Here is a tiny trained network, its code and every weight. The questions are about switching its units off for an input and a class, where a switched-off unit gives its printed mean instead of its output.

import numpy as np


def w(rows, s, z=0):
    codes = np.array(rows[::2]) - 128.0
    scale = np.full(codes.shape[1], s)
    scale[-1] = z or s
    return codes * scale


def norm(h):
    return h / np.sqrt((h * h).mean(-1, keepdims=True) + 1e-5)


def f(y):
    return y / 2 * (1 + np.tanh(0.7978845608 * (y + 0.044715 * y**3)))


def log_softmax(a):
    a = a - a.max(-1, keepdims=True)
    return a - np.log(np.exp(a).sum(-1, keepdims=True))


def net(x, mask):
    res = np.array(x, float).reshape(1, 6) / 4 @ E
    u = 0
    for l in range(3):
        y = f(norm(res) @ A[l][:, :-1].T + A[l][:, -1])
        res = res + np.where(mask[u : u + 5], y, B[l][:, -1]) @ B[l][:, :-1]
        u += 5
    return log_softmax(norm(res)[-1] @ U[:, :-1].T + U[:, -1])


A, B = {}, {}
E = w([
[212,77,50,207],'x0',
[128,130,127,130],'x1',
[70,93,163,174],'x2',
[128,131,129,129],'x3',
[127,128,129,129],'x4',
[112,92,3,143],'x5',
],0.0058)
A[0] = w([
[189,125,198,240,125],'0.n1',
[142,134,136,189,89],'0.n2',
[19,101,62,205,92],'0.n3',
[145,179,208,108,55],'0.n4',
[254,168,115,169,2],'0.n5',
],0.0085,0.0032)
B[0] = w([
[78,36,48,109,254],'0.n1',
[133,65,40,108,138],'0.n2',
[138,168,160,161,250],'0.n3',
[209,105,143,65,211],'0.n4',
[152,123,255,142,191],'0.n5',
],0.013,0.0033)
A[1] = w([
[129,196,107,96,34],'1.n1',
[137,91,177,96,111],'1.n2',
[253,84,119,100,253],'1.n3',
[155,195,142,126,73],'1.n4',
[141,83,117,190,117],'1.n5',
],0.015,0.0034)
B[1] = w([
[47,62,9,114,148],'1.n1',
[195,47,191,254,183],'1.n2',
[91,199,137,108,254],'1.n3',
[95,108,59,90,154],'1.n4',
[114,125,147,132,185],'1.n5',
],0.0084,0.0089)
A[2] = w([
[60,101,49,79,62],'2.n1',
[77,174,123,210,139],'2.n2',
[125,74,117,120,5],'2.n3',
[75,246,141,81,229],'2.n4',
[97,159,135,124,31],'2.n5',
],0.011,0.0028)
B[2] = w([
[124,28,100,182,203],'2.n1',
[169,173,245,89,214],'2.n2',
[109,155,55,71,128],'2.n3',
[174,206,84,1,255],'2.n4',
[79,147,33,27,125],'2.n5',
],0.0075,0.0057)
U = w([
[117,240,159,7,143],'0',
[138,127,236,181,253],'1',
[62,79,39,69,17],'2',
],0.014,0.0018)

Each question gives the input, the list of numbers given to net, and the class t.
The units are the neurons (one row each of A and B). Each row of codes is followed by its name. A weight is (code - 128) times the scale printed after its matrix; where a second scale follows, it is the last column's (A, B and U).
mask holds one flag per neuron, layer by layer. A switched-off neuron (its flag False) gives its mean, the last column of its row in B, instead of its output. The means were averaged over made-up inputs and are rounded, as every weight is.
A unit's drop is (log p(t) with every unit on - log p(t) with that unit switched off) / (log p(t) with every unit on - log p(t) with every unit switched off).
The circuit of an input: a set's keep is (log p(t) with only the set's units on - log p(t) with every unit switched off) / (log p(t) with every unit on - log p(t) with every unit switched off). Starting from the 12 units with the biggest drops (on a tie, the unit counted first), units are removed one at a time, each time the one whose removal leaves the highest keep (on an exact tie, the one counted first), for as long as the keep stays at least 0.8.
circuit, biggest first: the units of the circuit, biggest drop first
top k neurons: the k neurons with the biggest drops, biggest first
k most important neurons of layer l: the k neurons of layer l with the biggest drops, biggest first
drop when u is switched off: that unit's drop, to one decimal
input [-4,-1,1,7,-1,0], class 1: circuit, biggest first : (1.n2)
input [-8,6,3,-3,7,-1], class 1: top 2 neurons : (1.n2, 1.n3)
input [4,-2,0,-7,-6,1], class 0: top 2 neurons : (1.n3, 1.n2)
input [-1,-2,7,-7,0,8], class 0: circuit, biggest first : (0.n3, 1.n2)
input [3,-7,8,-7,-5,7], class 1: top 2 neurons : (1.n3, 0.n3)
input [-7,-3,7,-6,-8,-1], class 1: top 2 neurons : (1.n3, 1.n2)
input [4,1,-6,-2,1,-5], class 1: top 2 neurons : (0.n5, 1.n2)
input [0,-7,3,-8,4,8], class 0: top 3 neurons : (0.n3, 0.n1, 1.n2)
input [4,2,-2,3,-2,7], class 0: top 2 neurons : (0.n1, 1.n2)
input [1,0,4,-1,-8,6], class 1: top 2 neurons : (1.n3, 2.n4)
input [7,7,0,-8,5,4], class 0: top 4 neurons : (1.n2, 1.n3, 0.n1, 0.n5)
input [3,8,8,-8,-7,7], class 1: top 2 neurons : (1.n3, 0.n3)
input [8,-6,-2,-1,6,1], class 0: top 2 neurons : (1.n3, 0.n5)
input [5,0,5,5,5,-4], class 2: circuit, biggest first : (0.n1)
input [-3,-3,8,2,3,3], class 0: top 2 neurons : (1.n2, 2.n4)
input [3,-3,-5,-2,-4,-8], class 1: 2 most important neurons of layer 0 : (0.n5, 0.n1)
input [-2,0,8,-5,6,4], class 0: 2 most important neurons of layer 0 : (0.n1, 0.n5)
input [-7,5,0,-4,-2,5], class 2: top 2 neurons : (1.n1, 0.n5)
input [-4,-3,-1,8,4,4], class 2: 2 most important neurons of layer 1 : (1.n1, 1.n3)
input [5,-6,-2,-6,-7,3], class 0: circuit, biggest first : (1.n3)
input [5,-3,6,-7,-5,0], class 2: 2 most important neurons of layer 0 : (0.n1, 0.n2)
input [-3,0,5,3,-1,6], class 0: drop when 1.n2 is switched off : 0.4
input [-3,8,-7,-7,1,2], class 2: drop when 1.n1 is switched off : 0.3
input [-5,1,3,4,7,8], class 0: drop when 0.n4 is switched off : 0.2
